Here is a tiny trained network, its code and every weight. The questions are about switching its units off for an input and a target symbol, where a switched-off unit gives its printed mean instead of its output.

import numpy as np


def w(rows, s, z=0):
    codes = np.array(rows[::2]) - 128.0
    scale = np.full(codes.shape[1], s)
    scale[-1] = z or s
    return codes * scale


def f(y):
    return y / 2 * (1 + np.tanh(0.7978845608 * (y + 0.044715 * y**3)))


def softmax(a):
    e = np.exp(a - a.max(-1, keepdims=True))
    return e / e.sum(-1, keepdims=True)


def log_softmax(a):
    a = a - a.max(-1, keepdims=True)
    return a - np.log(np.exp(a).sum(-1, keepdims=True))


def net(x, mask):
    ids = ['ΓΘΛαβεημξστφ'.index(c) for c in x.split()]
    T = len(ids)
    res = E[ids] + P[:T]
    q, k, v = (res @ M[0].T for M in (Q, K, V))
    z = softmax(np.where(np.tri(T) > 0, q @ k.T / 4**0.5, -1e9)) @ v
    res = res + np.where(mask[0], z, O[0][:, -1]) @ O[0][:, :-1]
    y = f(res @ A[0][:, :-1].T + A[0][:, -1])
    res = res + np.where(mask[1:13], y, B[0][:, -1]) @ B[0][:, :-1]
    return log_softmax(res[-1] @ U[:, :-1].T + U[:, -1])


Q, K, V, O, A, B = {}, {}, {}, {}, {}, {}
E = w([
[130,217,165,169,81],'Γ',
[108,178,126,219,10],'Θ',
[138,19,161,120,219],'Λ',
[214,19,79,63,147],'α',
[106,230,175,87,141],'β',
[65,73,134,232,149],'ε',
[150,183,60,62,140],'η',
[72,201,126,167,61],'μ',
[73,198,218,168,73],'ξ',
[125,81,2,98,133],'σ',
[119,189,114,50,186],'τ',
[121,187,81,116,97],'φ',
],0.017)
P = w([
[78,150,161,83,130],'0',
[85,161,123,108,146],'1',
[201,163,156,192,208],'2',
[71,71,176,85,89],'3',
[85,148,80,127,154],'4',
[185,115,136,214,184],'5',
[65,32,149,113,81],'6',
[82,135,38,150,169],'7',
[178,79,93,243,186],'8',
[74,2,115,136,84],'9',
],0.014)
Q[0] = w([
[151,157,148,237,123],'H1',
[92,189,97,184,204],'H1',
[8,62,72,72,41],'H1',
[205,227,93,179,154],'H1',
],0.011)
K[0] = w([
[126,165,155,138,95],'H1',
[44,252,124,129,165],'H1',
[96,33,6,188,170],'H1',
[164,226,120,97,83],'H1',
],0.014)
V[0] = w([
[186,205,142,60,42],'H1',
[2,231,86,200,118],'H1',
[64,158,133,112,226],'H1',
[53,165,204,226,204],'H1',
],0.0074)
O[0] = w([
[193,200,119,109,105,85],'H1',
[161,94,134,43,14,255],'H1',
[110,84,212,95,224,182],'H1',
[189,37,254,155,94,227],'H1',
],0.0092,0.0069)
A[0] = w([
[147,158,129,141,210,203],'N1',
[108,192,81,177,228,119],'N2',
[51,139,130,84,168,190],'N3',
[103,154,108,79,125,89],'N4',
[2,196,162,188,54,90],'N5',
[9,102,119,70,80,46],'N6',
[181,177,163,229,68,193],'N7',
[115,147,121,5,193,224],'N8',
[68,210,47,81,53,38],'N9',
[215,185,90,130,95,255],'N10',
[106,148,102,42,198,12],'N11',
[108,136,91,14,91,197],'N12',
],0.011,0.0061)
B[0] = w([
[195,109,112,138,64,176],'N1',
[181,139,180,102,112,199],'N2',
[86,64,51,112,115,201],'N3',
[88,160,93,96,137,149],'N4',
[172,85,69,80,170,212],'N5',
[104,177,65,136,31,218],'N6',
[139,108,109,97,169,251],'N7',
[66,109,146,177,119,213],'N8',
[143,131,110,245,114,205],'N9',
[125,64,150,181,179,223],'N10',
[170,137,60,59,175,173],'N11',
[146,216,202,118,173,222],'N12',
],0.011,0.012)
U = w([
[187,121,174,127,175,255],'Γ',
[200,114,154,198,97,163],'Θ',
[94,67,118,132,173,127],'Λ',
[184,113,70,76,130,70],'α',
[81,162,201,108,109,140],'β',
[100,110,159,123,23,175],'ε',
[107,155,123,163,216,77],'η',
[190,193,145,121,23,87],'μ',
[175,149,144,1,65,62],'ξ',
[101,148,87,120,86,133],'σ',
[91,138,128,43,174,120],'τ',
[103,153,171,218,94,78],'φ',
],0.0094,0.0062)

Each question gives the input, a string of symbols that net reads in full, and the target symbol t.
The units are the heads (4 rows each of Q, K, V and O) and the neurons (one row each of A and B). Each row of codes is followed by its name. A weight is (code - 128) times the scale printed after its matrix; where a second scale follows, it is the last column's (O, A, B and U).
mask holds one flag per unit, heads first, then neurons. A switched-off unit (its flag False) gives its mean, the last column of its rows in O or B, instead of its output. The means were averaged over made-up inputs and are rounded, as every weight is.
A unit's drop is (log p(t) with every unit on - log p(t) with that unit switched off) / (log p(t) with every unit on - log p(t) with every unit switched off).
The circuit of an input: a set's keep is (log p(t) with only the set's units on - log p(t) with every unit switched off) / (log p(t) with every unit on - log p(t) with every unit switched off). Starting from the 12 units with the biggest drops (on a tie, the unit counted first), units are removed one at a time, each time the one whose removal leaves the highest keep (on an exact tie, the one counted first), for as long as the keep stays at least 0.8.
units of the circuit, in order: the units of the circuit, biggest drop first
unit that matters most: the unit with the biggest drop
top k neurons: the k neurons with the biggest drops, biggest first
drop of u: that unit's drop, to one decimal
input μ τ η η σ ξ φ, target σ: top neuron -> [N6]
input σ ξ α τ, target α: units of the circuit, in order -> [H1, N1, N11]
input ξ ξ Θ ξ ε Γ σ Γ μ, target Γ: units of the circuit, in order -> [N6, N9]
input τ τ ε φ τ α μ, target α: units of the circuit, in order -> [N5, H1, N2]
input σ α ε Θ α φ ε, target ε: units of the circuit, in order -> [N6, H1]
input τ α Γ β Λ α Θ, target α: units of the circuit, in order -> [N5, H1, N2]
input τ ε μ α η σ τ φ ξ Θ, target σ: units of the circuit, in order -> [H1, N6]
input α Λ η σ μ σ β Θ ξ Γ, target σ: units of the circuit, in order -> [H1, N10]
input φ Θ β Θ τ τ, target Θ: units of the circuit, in order -> [N1, N12, H1]
input α β σ Θ Θ Λ Γ, target Λ: units of the circuit, in order -> [H1, N5]
input σ α ξ ε μ, target μ: top 2 neurons -> [N6, N12]
input Λ ξ τ ξ η α Λ ε Γ, target Γ: units of the circuit, in order -> [N7, N6]
input α Γ φ Θ β Θ φ, target α: units of the circuit, in order -> [H1, N5, N2, N3]
input Λ τ η μ, target Λ: units of the circuit, in order -> [H1]
input μ ξ Θ, target Γ: top 3 neurons -> [N7, N6, N9]
input ε Γ ξ Θ Γ α Γ β φ, target Γ: units of the circuit, in order -> [N6, N3]
input Γ Θ η Θ τ τ ξ Λ Γ η, target Λ: top 2 neurons -> [N3, N2]
input τ α β β, target α: top 2 neurons -> [N5, N11]
input ε ξ Γ σ ε Γ τ τ, target τ: top 3 neurons -> [N11, N9, N12]
input μ ξ μ Θ α ε Γ η ε φ, target ε: drop of N5 -> 0.0
input Γ ε τ ε ξ Θ α ε, target ε: drop of N6 -> 0.1
input α ε Λ Γ η Λ β, target Λ: drop of N7 -> 0.0
input ε ε Λ ξ, target Λ: drop of H1 -> 1.5
input φ τ α Λ α μ ξ, target α: unit that matters most -> N5
input β Γ φ ξ β ε, target Γ: top 2 neurons -> [N6, N9]
